Below is a small trained network, with its code and all its weights. Each question gives an input and a target symbol and asks what happens when units are switched off, that is, made to give their printed mean instead of their output.

import numpy as np


def w(rows, s, z=0):
    codes = np.array(rows[::2]) - 128.0
    scale = np.full(codes.shape[1], s)
    scale[-1] = z or s
    return codes * scale


def norm(h):
    return h / np.sqrt((h * h).mean(-1, keepdims=True) + 1e-5)


def f(y):
    return y / 2 * (1 + np.tanh(0.7978845608 * (y + 0.044715 * y**3)))


def softmax(a):
    e = np.exp(a - a.max(-1, keepdims=True))
    return e / e.sum(-1, keepdims=True)


def log_softmax(a):
    a = a - a.max(-1, keepdims=True)
    return a - np.log(np.exp(a).sum(-1, keepdims=True))


def net(x, mask):
    ids = ['ΞΣβεηλμπφψ'.index(c) for c in x.split()]
    T = len(ids)
    res = E[ids] + P[:T]
    u = 0
    for l in range(2):
        r = norm(res)
        for j in range(3):
            rows = slice(3 * j, 3 * j + 3)
            q, k, v = (r @ M[l][rows].T for M in (Q, K, V))
            z = softmax(np.where(np.tri(T) > 0, q @ k.T / 3**0.5, -1e9)) @ v
            o = O[l][rows]
            res = res + np.where(mask[u + j], z, o[:, -1]) @ o[:, :-1]
        u += 3
        y = f(norm(res) @ A[l][:, :-1].T + A[l][:, -1])
        res = res + np.where(mask[u : u + 4], y, B[l][:, -1]) @ B[l][:, :-1]
        u += 4
    return log_softmax(norm(res)[-1] @ U[:, :-1].T + U[:, -1])


Q, K, V, O, A, B = {}, {}, {}, {}, {}, {}
E = w([
[96,198,126],'Ξ',
[97,197,130],'Σ',
[100,195,128],'β',
[111,189,127],'ε',
[106,193,130],'η',
[199,89,238],'λ',
[56,181,2],'μ',
[51,15,177],'π',
[58,142,7],'φ',
[22,49,77],'ψ',
],0.0072)
P = w([
[103,247,192],'0',
[158,109,66],'1',
[94,178,212],'2',
[166,111,58],'3',
[106,148,184],'4',
[172,117,59],'5',
[109,131,175],'6',
[179,117,61],'7',
[111,120,165],'8',
[184,119,64],'9',
[114,114,162],'10',
[185,118,60],'11',
[117,113,160],'12',
],0.011)
Q[0] = w([
[60,132,136],'L0H0',
[105,144,135],'L0H0',
[117,64,51],'L0H0',
[199,229,137],'L0H1',
[144,2,131],'L0H1',
[78,123,30],'L0H1',
[35,106,105],'L0H2',
[16,65,140],'L0H2',
[54,116,82],'L0H2',
],0.0077)
K[0] = w([
[161,255,219],'L0H0',
[136,125,67],'L0H0',
[62,31,129],'L0H0',
[234,39,49],'L0H1',
[60,145,207],'L0H1',
[104,85,203],'L0H1',
[6,158,34],'L0H2',
[65,52,82],'L0H2',
[72,125,141],'L0H2',
],0.0064)
V[0] = w([
[75,114,130],'L0H0',
[78,99,44],'L0H0',
[96,1,51],'L0H0',
[118,159,190],'L0H1',
[38,67,135],'L0H1',
[133,183,69],'L0H1',
[59,182,80],'L0H2',
[42,113,180],'L0H2',
[69,156,94],'L0H2',
],0.0085)
O[0] = w([
[113,19,186,125],'L0H0',
[79,35,54,104],'L0H0',
[3,86,205,3],'L0H0',
[196,243,202,139],'L0H1',
[72,110,191,66],'L0H1',
[196,116,134,196],'L0H1',
[147,167,165,181],'L0H2',
[41,129,94,137],'L0H2',
[90,204,175,159],'L0H2',
],0.004)
A[0] = w([
[45,254,124,7],'L0N0',
[168,6,107,182],'L0N1',
[5,117,253,124],'L0N2',
[191,141,175,205],'L0N3',
],0.0046,0.0015)
B[0] = w([
[162,179,222,214],'L0N0',
[102,192,141,181],'L0N1',
[238,254,92,155],'L0N2',
[43,156,113,252],'L0N3',
],0.0058,0.0014)
Q[1] = w([
[145,107,91],'L1H0',
[122,132,175],'L1H0',
[166,31,53],'L1H0',
[1,92,34],'L1H1',
[131,139,59],'L1H1',
[205,85,143],'L1H1',
[177,184,137],'L1H2',
[94,31,216],'L1H2',
[163,123,124],'L1H2',
],0.0092)
K[1] = w([
[95,125,105],'L1H0',
[166,123,129],'L1H0',
[66,100,137],'L1H0',
[60,9,115],'L1H1',
[132,74,151],'L1H1',
[106,181,167],'L1H1',
[144,223,72],'L1H2',
[105,90,166],'L1H2',
[208,105,109],'L1H2',
],0.012)
V[1] = w([
[56,201,59],'L1H0',
[254,125,230],'L1H0',
[100,202,70],'L1H0',
[187,57,152],'L1H1',
[122,161,66],'L1H1',
[110,209,142],'L1H1',
[91,44,82],'L1H2',
[156,112,201],'L1H2',
[9,150,192],'L1H2',
],0.0062)
O[1] = w([
[99,135,11,179],'L1H0',
[75,32,199,210],'L1H0',
[54,170,2,214],'L1H0',
[191,83,149,53],'L1H1',
[65,102,132,171],'L1H1',
[100,166,31,246],'L1H1',
[189,77,219,3],'L1H2',
[63,111,114,95],'L1H2',
[201,141,39,32],'L1H2',
],0.0037,0.0033)
A[1] = w([
[2,191,65,2],'L1N0',
[145,184,37,58],'L1N1',
[112,66,138,154],'L1N2',
[62,56,58,36],'L1N3',
],0.0086,0.0026)
B[1] = w([
[162,114,222,255],'L1N0',
[138,58,255,237],'L1N1',
[55,63,236,118],'L1N2',
[8,138,106,148],'L1N3',
],0.0059,0.0047)
U = w([
[184,141,91,88],'Ξ',
[144,136,121,2],'Σ',
[139,134,69,171],'β',
[137,241,133,208],'ε',
[131,65,225,175],'η',
[168,140,97,63],'λ',
[47,80,131,173],'μ',
[142,159,195,147],'π',
[110,107,87,185],'φ',
[253,81,135,102],'ψ',
],0.014,0.004)

Each question gives the input, a string of symbols that net reads in full, and the target symbol t.
The units are the heads (3 rows each of Q, K, V and O) and the neurons (one row each of A and B). Each row of codes is followed by its name. A weight is (code - 128) times the scale printed after its matrix; where a second scale follows, it is the last column's (O, A, B and U).
mask holds one flag per unit, layer by layer, with each layer's heads first. A switched-off unit (its flag False) gives its mean, the last column of its rows in O or B, instead of its output. The means were averaged over made-up inputs and are rounded, as every weight is.
A unit's drop is (log p(t) with every unit on - log p(t) with that unit switched off) / (log p(t) with every unit on - log p(t) with every unit switched off).
The circuit of an input: a set's keep is (log p(t) with only the set's units on - log p(t) with every unit switched off) / (log p(t) with every unit on - log p(t) with every unit switched off). Starting from the 12 units with the biggest drops (on a tie, the unit counted first), units are removed one at a time, each time the one whose removal leaves the highest keep (on an exact tie, the one counted first), for as long as the keep stays at least 0.8.
units of the circuit, in order: the units of the circuit, biggest drop first
top k neurons in layer l: the k neurons of layer l with the biggest drops, biggest first
which heads matter: for each layer, one digit per head in row order, 1 if its drop is at least 0.15 and else 0, layers parted by /
input ε λ β ψ η λ λ η, target ψ: top 2 neurons in layer 1 : L1N1; L1N2
input ε π μ η ε φ β λ Ξ η η β π, target π: which heads matter : 010 / 010
input λ β ψ π ε λ, target η: which heads matter : 100 / 101
input Ξ μ μ λ β Ξ β μ λ λ η η, target ψ: units of the circuit, in order : L1N1
input λ Ξ ψ π λ ε β π Ξ ε, target η: which heads matter : 100 / 100
input Ξ λ Σ η λ μ ψ, target ε: units of the circuit, in order : L0N2; L0H1
input η ε η λ Σ Ξ ε μ Ξ η ε, target η: units of the circuit, in order : L0H1; L1N1; L0N2; L0H0
input Σ η λ φ ε ψ π ε ψ, target π: which heads matter : 010 / 000
input λ μ ε λ ε π λ β ε ε η η η, target η: units of the circuit, in order : L0H1; L1N0
input λ μ Ξ ε π, target ε: units of the circuit, in order : L0N2; L1N1
input ε ε φ λ μ ψ β ε μ, target π: which heads matter : 001 / 000
input λ λ ε ε ψ β, target μ: which heads matter : 110 / 000
input Σ η Ξ μ η η β ε λ ε μ, target π: which heads matter : 000 / 000
input λ λ ψ λ ψ η μ π λ π ψ ε, target μ: units of the circuit, in order : L0H0
input β β ψ β μ λ Ξ λ π η λ ε φ, target ε: units of the circuit, in order : L0H2; L0N0
input Ξ μ λ ε ψ η μ β ψ ψ β φ, target μ: units of the circuit, in order : L0H0; L1N3
input η λ η λ β μ ε π, target η: which heads matter : 110 / 011
input ε ψ μ λ, target μ: units of the circuit, in order : L0H0; L1N3
input β Σ ψ η, target μ: units of the circuit, in order : L0H0; L0N2; L1N3; L1N1
input β λ ψ, target ε: units of the circuit, in order : L0N2
input β η λ ε ε π η Ξ, target η: which heads matter : 000 / 000
input η β ε ε η Ξ η β λ λ Ξ Ξ η, target η: top 3 neurons in layer 0 : L0N2; L0N1; L0N0
